Below is a small trained network, with its code and all its weights. Each question gives an input and a target symbol and asks what happens when units are switched off, that is, made to give their printed mean instead of their output.

import numpy as np


def w(rows, s, z=0):
    codes = np.array(rows[::2]) - 128.0
    scale = np.full(codes.shape[1], s)
    scale[-1] = z or s
    return codes * scale


def norm(h):
    return h / np.sqrt((h * h).mean(-1, keepdims=True) + 1e-5)


def f(y):
    return y / 2 * (1 + np.tanh(0.7978845608 * (y + 0.044715 * y**3)))


def softmax(a):
    e = np.exp(a - a.max(-1, keepdims=True))
    return e / e.sum(-1, keepdims=True)


def log_softmax(a):
    a = a - a.max(-1, keepdims=True)
    return a - np.log(np.exp(a).sum(-1, keepdims=True))


def net(x, mask):
    ids = ['γεηστψω'.index(c) for c in x.split()]
    T = len(ids)
    res = E[ids] + P[:T]
    r = norm(res)
    for j in range(2):
        rows = slice(3 * j, 3 * j + 3)
        q, k, v = (r @ M[0][rows].T for M in (Q, K, V))
        z = softmax(np.where(np.tri(T) > 0, q @ k.T / 3**0.5, -1e9)) @ v
        o = O[0][rows]
        res = res + np.where(mask[j], z, o[:, -1]) @ o[:, :-1]
    y = f(norm(res) @ A[0][:, :-1].T + A[0][:, -1])
    res = res + np.where(mask[2:26], y, B[0][:, -1]) @ B[0][:, :-1]
    return log_softmax(norm(res)[-1] @ U[:, :-1].T + U[:, -1])


Q, K, V, O, A, B = {}, {}, {}, {}, {}, {}
E = w([
[177,92,183,136],'γ',
[152,98,151,102],'ε',
[151,93,152,109],'η',
[159,76,162,129],'σ',
[103,146,168,6],'τ',
[169,98,164,113],'ψ',
[173,120,177,118],'ω',
],0.017)
P = w([
[80,169,90,140],'0',
[65,115,132,203],'1',
[128,98,182,63],'2',
[44,112,152,184],'3',
[143,94,172,58],'4',
[194,107,9,75],'5',
[179,95,189,77],'6',
],0.013)
Q[0] = w([
[166,10,21,52],'head 1',
[68,175,20,153],'head 1',
[234,143,34,160],'head 1',
[166,176,127,218],'head 2',
[5,132,238,120],'head 2',
[2,155,93,228],'head 2',
],0.01)
K[0] = w([
[204,194,139,136],'head 1',
[73,181,167,199],'head 1',
[133,159,164,156],'head 1',
[106,138,108,94],'head 2',
[141,248,186,86],'head 2',
[91,190,135,185],'head 2',
],0.017)
V[0] = w([
[84,39,72,83],'head 1',
[152,104,130,84],'head 1',
[94,129,156,148],'head 1',
[149,253,113,135],'head 2',
[107,112,213,145],'head 2',
[97,144,88,189],'head 2',
],0.014)
O[0] = w([
[135,73,3,47,134],'head 1',
[113,204,74,221,193],'head 1',
[182,167,188,160,120],'head 1',
[40,174,208,126,81],'head 2',
[155,117,143,233,196],'head 2',
[158,22,182,77,4],'head 2',
],0.0061,0.011)
A[0] = w([
[193,109,152,94,123],'neuron 1',
[148,128,115,104,86],'neuron 2',
[87,177,94,114,92],'neuron 3',
[160,144,117,146,105],'neuron 4',
[100,83,42,102,3],'neuron 5',
[127,134,164,159,162],'neuron 6',
[216,196,97,86,148],'neuron 7',
[113,104,141,206,150],'neuron 8',
[125,114,133,120,93],'neuron 9',
[202,143,147,70,137],'neuron 10',
[102,65,72,104,39],'neuron 11',
[145,59,161,155,88],'neuron 12',
[87,122,137,167,109],'neuron 13',
[158,112,50,148,83],'neuron 14',
[126,129,169,21,40],'neuron 15',
[115,179,158,177,104],'neuron 16',
[98,82,57,146,94],'neuron 17',
[169,51,178,144,136],'neuron 18',
[68,100,144,140,114],'neuron 19',
[113,174,104,51,154],'neuron 20',
[86,169,149,98,146],'neuron 21',
[180,117,94,2,80],'neuron 22',
[219,137,171,93,115],'neuron 23',
[171,108,132,159,144],'neuron 24',
],0.014,0.0041)
B[0] = w([
[179,131,180,191,157],'neuron 1',
[135,181,104,157,135],'neuron 2',
[168,45,159,154,141],'neuron 3',
[116,91,157,155,163],'neuron 4',
[3,121,199,96,152],'neuron 5',
[99,144,125,27,161],'neuron 6',
[58,189,131,62,254],'neuron 7',
[191,139,108,83,185],'neuron 8',
[173,177,136,174,116],'neuron 9',
[153,220,164,198,177],'neuron 10',
[50,169,144,58,138],'neuron 11',
[137,144,76,168,132],'neuron 12',
[172,173,155,63,147],'neuron 13',
[76,67,135,105,213],'neuron 14',
[192,182,132,65,135],'neuron 15',
[108,72,52,133,183],'neuron 16',
[91,110,151,77,154],'neuron 17',
[135,41,148,128,145],'neuron 18',
[201,215,156,158,138],'neuron 19',
[130,119,81,187,159],'neuron 20',
[229,98,138,113,149],'neuron 21',
[218,121,101,192,194],'neuron 22',
[126,169,235,171,175],'neuron 23',
[141,79,91,111,180],'neuron 24',
],0.0063,0.0094)
U = w([
[203,59,147,180,121],'γ',
[66,112,115,88,179],'ε',
[89,86,112,101,186],'η',
[175,28,101,124,188],'σ',
[214,134,111,10,63],'τ',
[105,139,47,251,6],'ψ',
[96,152,217,128,246],'ω',
],0.011,0.0025)

Each question gives the input, a string of symbols that net reads in full, and the target symbol t.
The units are the heads (3 rows each of Q, K, V and O) and the neurons (one row each of A and B). Each row of codes is followed by its name. A weight is (code - 128) times the scale printed after its matrix; where a second scale follows, it is the last column's (O, A, B and U).
mask holds one flag per unit, heads first, then neurons. A switched-off unit (its flag False) gives its mean, the last column of its rows in O or B, instead of its output. The means were averaged over made-up inputs and are rounded, as every weight is.
A unit's drop is (log p(t) with every unit on - log p(t) with that unit switched off) / (log p(t) with every unit on - log p(t) with every unit switched off).
The circuit of an input: a set's keep is (log p(t) with only the set's units on - log p(t) with every unit switched off) / (log p(t) with every unit on - log p(t) with every unit switched off). Starting from the 12 units with the biggest drops (on a tie, the unit counted first), units are removed one at a time, each time the one whose removal leaves the highest keep (on an exact tie, the one counted first), for as long as the keep stays at least 0.8.
units of the circuit, in order: the units of the circuit, biggest drop first
top k neurons: the k neurons with the biggest drops, biggest first
which heads matter: for each layer, one digit per head in row order, 1 if its drop is at least 0.15 and else 0, layers parted by /
input ω ω γ ω γ ε, target ω: units of the circuit, in order	head 1
input τ σ ψ τ ω ψ ω, target ψ: which heads matter	11
input η ε η σ, target η: which heads matter	10
input η γ γ ψ, target η: which heads matter	10
input ω ε ψ ψ τ ψ, target ω: which heads matter	10
input σ γ τ ψ, target σ: which heads matter	10
input τ ω ε ψ, target τ: top 2 neurons	neuron 13; neuron 8
input σ γ ε τ, target σ: units of the circuit, in order	neuron 3; neuron 7; neuron 21; head 1
input γ σ ψ σ, target γ: which heads matter	01
input ψ ω ω τ, target ψ: units of the circuit, in order	neuron 7; neuron 20; neuron 21
input ω ψ η, target η: which heads matter	11
input σ ψ γ ω, target σ: which heads matter	00
input ω ψ ε σ, target ω: which heads matter	01
input τ ε τ τ ω ψ σ, target η: units of the circuit, in order	head 1; neuron 5; neuron 11
input η ω ψ, target ψ: which heads matter	11
input ψ ψ ε γ ψ ψ, target ψ: units of the circuit, in order	head 1; neuron 21
input ω ε ψ ω, target ω: units of the circuit, in order	head 2
input τ η ω σ, target τ: top 2 neurons	neuron 8; neuron 13
input ψ η ε, target ε: top 2 neurons	neuron 22; neuron 7
input ψ ε γ ψ ψ ε, target ψ: top 4 neurons	neuron 22; neuron 6; neuron 8; neuron 10
